Below are the code and all the weights of a small trained network. Each question names an input and a target symbol and asks about switching units off, where a switched-off unit gives its printed mean instead of its output.

import numpy as np


def w(rows, s, z=0):
    codes = np.array(rows[::2]) - 128.0
    scale = np.full(codes.shape[1], s)
    scale[-1] = z or s
    return codes * scale


def f(y):
    return np.maximum(y, 0)


def softmax(a):
    e = np.exp(a - a.max(-1, keepdims=True))
    return e / e.sum(-1, keepdims=True)


def log_softmax(a):
    a = a - a.max(-1, keepdims=True)
    return a - np.log(np.exp(a).sum(-1, keepdims=True))


def net(x, mask):
    ids = ['ΓΞΠΩαβδζηθμστφψ'.index(c) for c in x.split()]
    T = len(ids)
    res = E[ids] + P[:T]
    u = 0
    for l in range(3):
        r = res
        for j in range(2):
            rows = slice(4 * j, 4 * j + 4)
            q, k, v = (r @ M[l][rows].T for M in (Q, K, V))
            z = softmax(np.where(np.tri(T) > 0, q @ k.T / 4**0.5, -1e9)) @ v
            o = O[l][rows]
            res = res + np.where(mask[u + j], z, o[:, -1]) @ o[:, :-1]
        u += 2
        y = f(res @ A[l][:, :-1].T + A[l][:, -1])
        res = res + np.where(mask[u : u + 4], y, B[l][:, -1]) @ B[l][:, :-1]
        u += 4
    return log_softmax(res[-1] @ U[:, :-1].T + U[:, -1])


Q, K, V, O, A, B = {}, {}, {}, {}, {}, {}
E = w([
[167,177,131,182,129,185,112,227],'Γ',
[190,26,111,23,84,157,141,147],'Ξ',
[197,125,53,182,94,163,104,131],'Π',
[6,179,136,101,71,202,92,125],'Ω',
[107,183,217,155,188,153,132,184],'α',
[39,123,224,77,171,105,82,84],'β',
[87,206,99,213,137,113,99,124],'δ',
[43,108,174,30,114,147,245,113],'ζ',
[165,81,177,113,146,121,13,151],'η',
[132,108,41,76,93,58,149,90],'θ',
[213,109,105,103,137,134,224,197],'μ',
[77,174,59,118,64,173,170,135],'σ',
[158,34,226,43,161,114,136,121],'τ',
[52,100,103,70,55,119,79,48],'φ',
[222,92,150,165,183,99,101,147],'ψ',
],0.012)
P = w([
[167,169,163,133,69,73,136,113],'0',
[76,64,60,134,140,57,126,230],'1',
[142,180,94,119,196,165,127,90],'2',
[139,179,139,62,53,171,127,209],'3',
[74,16,106,216,122,227,125,159],'4',
[129,191,69,108,247,205,117,76],'5',
[149,174,166,62,42,183,115,205],'6',
],0.012)
Q[0] = w([
[50,131,100,104,106,152,167,85],'0.h0',
[148,115,123,162,83,119,237,128],'0.h0',
[110,60,123,104,131,123,1,148],'0.h0',
[137,122,100,119,174,130,170,209],'0.h0',
[107,127,115,122,200,170,146,84],'0.h1',
[127,130,158,160,55,100,136,168],'0.h1',
[146,132,140,94,74,172,73,138],'0.h1',
[135,129,155,155,98,127,159,84],'0.h1',
],0.015)
K[0] = w([
[67,143,96,78,114,118,166,84],'0.h0',
[132,111,105,132,101,115,222,167],'0.h0',
[137,118,133,86,119,98,8,125],'0.h0',
[207,154,155,108,167,130,170,152],'0.h0',
[122,120,125,117,147,166,112,96],'0.h1',
[116,120,139,144,94,77,131,159],'0.h1',
[164,154,150,132,76,103,148,98],'0.h1',
[105,120,141,108,81,146,87,151],'0.h1',
],0.017)
V[0] = w([
[129,155,103,122,153,93,117,131],'0.h0',
[156,166,143,125,133,86,164,81],'0.h0',
[133,94,175,126,70,179,138,132],'0.h0',
[76,3,162,205,153,231,100,123],'0.h0',
[58,61,90,116,104,180,1,158],'0.h1',
[125,149,119,161,109,163,123,139],'0.h1',
[124,75,56,83,94,202,112,174],'0.h1',
[116,114,141,150,69,199,78,226],'0.h1',
],0.0042)
O[0] = w([
[128,123,142,167,140,160,138,109,124],'0.h0',
[116,108,152,162,80,162,86,90,69],'0.h0',
[130,142,129,65,89,82,116,160,178],'0.h0',
[144,140,52,56,198,3,167,150,10],'0.h0',
[114,95,121,139,99,190,37,112,56],'0.h1',
[124,166,137,144,98,155,121,132,106],'0.h1',
[118,89,96,129,88,232,110,137,119],'0.h1',
[142,131,181,131,62,206,82,170,103],'0.h1',
],0.0051,0.0011)
A[0] = w([
[102,212,123,119,89,132,104,130,62],'0.n0',
[136,195,233,58,127,184,106,83,114],'0.n1',
[46,50,150,113,103,163,87,143,1],'0.n2',
[74,101,116,108,120,168,214,254,4],'0.n3',
],0.006,0.0048)
B[0] = w([
[72,130,164,177,111,205,157,137,167],'0.n0',
[102,126,116,32,166,25,101,230,253],'0.n1',
[160,166,159,210,145,213,187,99,172],'0.n2',
[136,97,115,171,149,76,2,38,210],'0.n3',
],0.0066,0.0034)
Q[1] = w([
[111,112,171,131,56,122,124,177],'1.h0',
[121,166,125,89,163,153,133,120],'1.h0',
[140,127,150,145,76,120,146,163],'1.h0',
[106,82,98,140,189,160,116,95],'1.h0',
[166,164,93,187,201,138,114,165],'1.h1',
[194,126,83,166,49,104,105,173],'1.h1',
[20,212,80,163,85,131,130,125],'1.h1',
[116,159,249,153,157,120,89,192],'1.h1',
],0.019)
K[1] = w([
[122,75,187,183,78,88,141,128],'1.h0',
[157,189,135,107,172,160,132,78],'1.h0',
[119,123,139,175,83,78,133,129],'1.h0',
[99,74,92,119,202,181,135,142],'1.h0',
[184,191,77,227,213,126,88,188],'1.h1',
[232,160,81,164,40,135,118,161],'1.h1',
[7,208,105,165,72,132,120,102],'1.h1',
[119,151,251,155,173,125,79,191],'1.h1',
],0.015)
V[1] = w([
[99,129,192,26,158,105,86,209],'1.h0',
[36,133,114,164,135,186,155,222],'1.h0',
[230,148,159,114,149,165,255,205],'1.h0',
[42,150,110,43,72,160,205,132],'1.h0',
[174,108,158,124,155,171,53,117],'1.h1',
[83,78,102,244,97,203,108,140],'1.h1',
[39,119,168,102,107,116,147,112],'1.h1',
[150,149,72,101,57,70,74,106],'1.h1',
],0.0076)
O[1] = w([
[73,101,166,100,141,103,166,104,255],'1.h0',
[74,116,107,182,126,98,127,174,86],'1.h0',
[163,126,120,135,176,152,248,148,56],'1.h0',
[116,124,69,127,83,77,160,130,78],'1.h0',
[89,150,107,110,110,119,170,126,189],'1.h1',
[137,96,155,59,155,87,122,158,25],'1.h1',
[205,123,117,156,140,117,143,134,144],'1.h1',
[127,128,176,137,139,173,158,155,177],'1.h1',
],0.012,0.0023)
A[1] = w([
[50,205,113,79,2,124,98,64,2],'1.n0',
[59,78,103,187,45,67,59,151,40],'1.n1',
[184,232,131,120,120,201,48,114,101],'1.n2',
[148,85,122,8,107,130,87,239,63],'1.n3',
],0.0057,0.0092)
B[1] = w([
[179,27,170,147,187,99,88,105,183],'1.n0',
[180,104,170,97,189,186,205,124,225],'1.n1',
[254,162,111,145,152,127,93,134,254],'1.n2',
[106,153,136,163,141,51,154,52,206],'1.n3',
],0.0089,0.0047)
Q[2] = w([
[134,18,124,120,188,114,106,165],'2.h0',
[215,103,180,41,43,82,161,216],'2.h0',
[87,209,105,210,125,153,151,111],'2.h0',
[135,220,246,113,63,129,136,93],'2.h0',
[142,123,255,169,3,105,175,250],'2.h1',
[181,174,180,94,62,95,108,132],'2.h1',
[64,172,14,143,212,149,151,55],'2.h1',
[99,70,16,139,146,119,70,130],'2.h1',
],0.0085)
K[2] = w([
[107,41,124,100,164,150,113,185],'2.h0',
[189,98,233,199,16,80,172,153],'2.h0',
[122,202,99,98,146,101,116,119],'2.h0',
[150,201,225,185,107,117,153,29],'2.h0',
[175,114,207,177,30,47,185,167],'2.h1',
[168,136,154,231,98,137,107,49],'2.h1',
[70,176,2,80,183,168,140,94],'2.h1',
[85,88,64,76,128,132,51,189],'2.h1',
],0.0089)
V[2] = w([
[133,144,133,80,96,49,136,184],'2.h0',
[151,202,94,37,185,88,122,121],'2.h0',
[111,142,106,175,109,98,116,108],'2.h0',
[147,131,146,19,124,114,125,211],'2.h0',
[72,244,79,135,122,155,86,220],'2.h1',
[108,160,159,139,198,172,87,254],'2.h1',
[107,201,147,249,245,9,115,34],'2.h1',
[183,97,87,190,149,176,178,148],'2.h1',
],0.0064)
O[2] = w([
[95,165,90,76,158,86,114,179,101],'2.h0',
[206,93,157,25,40,125,173,136,152],'2.h0',
[115,148,129,143,100,102,113,126,93],'2.h0',
[134,106,101,50,182,140,107,193,134],'2.h0',
[173,151,185,100,2,150,120,241,3],'2.h1',
[190,69,229,102,131,142,151,249,124],'2.h1',
[116,165,254,245,114,12,236,51,221],'2.h1',
[188,79,33,176,107,161,191,146,136],'2.h1',
],0.006,0.0051)
A[2] = w([
[118,133,57,169,60,198,217,170,118],'2.n0',
[1,67,134,146,142,60,123,169,183],'2.n1',
[222,123,172,134,83,183,145,231,48],'2.n2',
[66,97,225,186,133,110,193,94,2],'2.n3',
],0.0072,0.0065)
B[2] = w([
[128,235,190,139,213,65,18,216,205],'2.n0',
[253,75,72,121,57,135,170,99,251],'2.n1',
[12,44,121,193,131,116,151,51,242],'2.n2',
[84,125,50,70,70,230,77,197,223],'2.n3',
],0.0073,0.011)
U = w([
[15,89,165,122,184,85,149,147,106],'Γ',
[149,152,76,42,161,197,108,145,65],'Ξ',
[118,76,87,217,130,254,68,134,69],'Π',
[182,45,102,71,111,32,159,152,254],'Ω',
[141,165,135,112,68,187,220,172,164],'α',
[80,137,108,111,45,139,90,97,120],'β',
[134,134,179,186,84,65,135,119,135],'δ',
[117,169,91,133,124,21,180,113,124],'ζ',
[146,163,222,54,136,127,105,122,192],'η',
[240,197,110,118,77,150,105,109,124],'θ',
[163,158,134,141,219,103,151,148,99],'μ',
[108,162,107,115,97,65,50,184,133],'σ',
[44,122,129,95,189,174,201,71,93],'τ',
[98,120,129,141,186,79,61,78,79],'φ',
[200,128,182,146,167,178,193,93,70],'ψ',
],0.007,0.0071)

Each question gives the input, a string of symbols that net reads in full, and the target symbol t.
The units are the heads (4 rows each of Q, K, V and O) and the neurons (one row each of A and B). Each row of codes is followed by its name. A weight is (code - 128) times the scale printed after its matrix; where a second scale follows, it is the last column's (O, A, B and U).
mask holds one flag per unit, layer by layer, with each layer's heads first. A switched-off unit (its flag False) gives its mean, the last column of its rows in O or B, instead of its output. The means were averaged over made-up inputs and are rounded, as every weight is.
A unit's drop is (log p(t) with every unit on - log p(t) with that unit switched off) / (log p(t) with every unit on - log p(t) with every unit switched off).
The circuit of an input: a set's keep is (log p(t) with only the set's units on - log p(t) with every unit switched off) / (log p(t) with every unit on - log p(t) with every unit switched off). Starting from the 12 units with the biggest drops (on a tie, the unit counted first), units are removed one at a time, each time the one whose removal leaves the highest keep (on an exact tie, the one counted first), for as long as the keep stays at least 0.8.
units of the circuit, in order: the units of the circuit, biggest drop first
top k neurons: the k neurons with the biggest drops, biggest first
k most important neurons of layer l: the k neurons of layer l with the biggest drops, biggest first
heads that matter: for each layer, one digit per head in row order, 1 if its drop is at least 0.15 and else 0, layers parted by /
drop when u is switched off: that unit's drop, to one decimal
input η Π μ, target μ: heads that matter => 00 / 10 / 00
input σ μ σ τ, target σ: heads that matter => 00 / 11 / 01
input ζ Ξ α τ, target ζ: heads that matter => 00 / 11 / 01
input β Π φ ψ τ ψ, target ψ: units of the circuit, in order => (1.h0, 2.h1)
input α α η, target η: units of the circuit, in order => (1.h0, 2.h1, 2.n2)
input Π Π Ω Γ, target Π: most important neuron of layer 2 => (2.n2)
input μ τ Γ ψ α μ θ, target μ: units of the circuit, in order => (2.n0, 1.h0, 2.h1, 0.h1)
input η δ θ, target θ: units of the circuit, in order => (1.h0, 2.n2, 0.n1)
input β φ σ Ξ μ Π, target Π: units of the circuit, in order => (1.h0, 2.n2, 2.h1)
input σ ζ Ξ Π τ Ω Π, target σ: heads that matter => 00 / 10 / 01
input ζ τ ζ η θ, target Ω: heads that matter => 00 / 01 / 00
input δ β Π β τ τ φ, target δ: units of the circuit, in order => (2.h1, 0.h1, 1.h1)
input τ τ δ, target δ: top 2 neurons => (2.n2, 1.n2)
input ψ σ τ Ω, target ψ: heads that matter => 00 / 10 / 00
input σ Ω ζ θ Π, target Ω: units of the circuit, in order => (1.h1)
input τ Π Π β φ δ, target δ: heads that matter => 00 / 10 / 01
input φ ζ Π ζ ψ, target Ω: heads that matter => 00 / 01 / 00
input σ Ξ Γ, target Γ: heads that matter => 00 / 11 / 01
input α η Ω τ, target α: heads that matter => 00 / 11 / 01
input Π φ α, target α: heads that matter => 00 / 10 / 01
input Π Ξ Π ψ η, target Ω: heads that matter => 10 / 00 / 00
input β θ ζ μ Π δ β, target β: top 2 neurons => (2.n3, 0.n1)
input τ Ξ μ η Π θ, target θ: most important neuron of layer 0 => (0.n1)
input φ μ Ξ Γ Π δ α, target φ: heads that matter => 00 / 10 / 01
input δ φ θ φ τ η, target η: drop when 1.h0 is switched off => 0.3
input ζ Ω ζ β Π η σ, target ζ: drop when 2.h0 is switched off => 0.0
input ζ θ Ξ, target Ξ: drop when 2.n2 is switched off => 0.1
input θ μ Ω, target Ω: drop when 1.h0 is switched off => 0.7
input φ μ α η, target φ: top neuron => (1.n0)
